[[126 127 124 133 126 129 131 132 131 125 127]
 [126 128 124 131 126 127 129 132 132 123 126]
 [128 127 124 126 125 128 128 131 131 128 125]
 [143 120 128 119 131 123 131 120 121 155 122]
 [136 139 123 124 119 125 126 145 145 128 124]
 [125 126 124 137 127 128 135 130 129 127 127]
 [126 127 124 135 127 128 132 131 130 125 127]
 [136 141 144 126 130 120 129 123 123 139 141]
 [129 129 123 121 122 146 121 136 137 128 121]
 [139 128 137 111 146 128 111 124 123 130 122]]
The bottom-right entry is 122
What is the largest entry in the last row?
Answer: 146
The bottom-left entry is 139
What is the entry just left of 144?
Answer: 141
The entry directly above the largest entry is 128
What is the fourth entry, reading row by row?
Answer: 133
What is the 2nd entry on the diagonal from the top-right corner?
Answer: 123
The top-right entry is 127
The third entry on the main diagonal -> 124
What is the last entry of the largest entry's row?
Answer: 122
What is the largest entry in the last column?
Answer: 141
What is the entry just left of the largest entry?
Answer: 121
The fifth entry, reading row by row: 126
What is the entry directly below the largest entry?
Answer: 128
The 1st entry, reading row by row -> 126
What is the maximum?
Answer: 155
The third entry from the end, reading row by row -> 123
What is the fourth entry from the end, reading row by row?
Answer: 124
The top entry of the column that holds the largest entry: 125
What is the 3rd entry, reading row by row?
Answer: 124
What is the second entry in reading order?
Answer: 127
The second entry from the end, reading row by row -> 130

x =
137,133,139,121,99,143,128,139,121,143,135,104,102,141,140,131
132,131,142,112,120,140,134,113,123,145,138,119,116,142,126,124
139,126,119,112,129,138,128,125,134,127,136,135,125,120,112,133
139,136,136,115,108,139,133,133,126,139,138,108,107,143,141,127
144,139,118,108,117,136,138,132,137,131,140,120,116,131,131,127
139,133,126,108,122,137,137,122,131,136,141,123,116,140,127,126
143,133,121,116,104,142,130,145,130,133,136,115,110,124,130,135
109,111,137,157,158,110,111,110,123,115,112,157,157,124,120,124
117,127,128,138,125,133,131,125,126,138,119,138,142,100,104,131
141,134,121,107,122,138,136,125,134,134,140,123,117,134,124,127
Counting starts at 0.
The bottom-left entry: 141
Report the bottom-right entry.
127
The entry at row 1, column 0 -> 132
The top entry of the column that holds the smallest entry: 99
Report the entry in row 0 and column 0.
137
The entry in row 2 and column 1 -> 126
Report the entry in the top-right corner.
131
The entry directly below the largest entry: 125
Report the entry just right of the smallest entry.
143
Report the entry at row 1, column 1.
131
Report the entry in row 2 and column 2.
119
Report the entry just left of the smallest entry.
121
The entry in row 2 and column 0: 139
Report the bottom entry of the column that holds the largest entry.
122
The entry in row 0 and column 1: 133
Report the entry just right of 158.
110
Report the entry directly below the smallest entry.
120
Report the entry at row 0, column 2.
139

Read these off the array that follows. Counting starts at 0.
1) Which number is the entry at row 1, column 0?
2) Which number is the entry at row 0, column 2?
3) Which number is the bottom-right entry?
4) Which number is the entry just right of 141?
5) Which number is the smallest entry?
6) Which number is the entry just left of the largest entry?
7) Which number is the entry in the top-left corner?
8) Which number is the entry at row 0, column 1?
[[138, 128, 138, 104, 149],
 [121, 130, 108, 141, 128],
 [107, 127, 122, 142, 132],
 [136, 132, 136, 109, 151]]
1) 121
2) 138
3) 151
4) 128
5) 104
6) 109
7) 138
8) 128
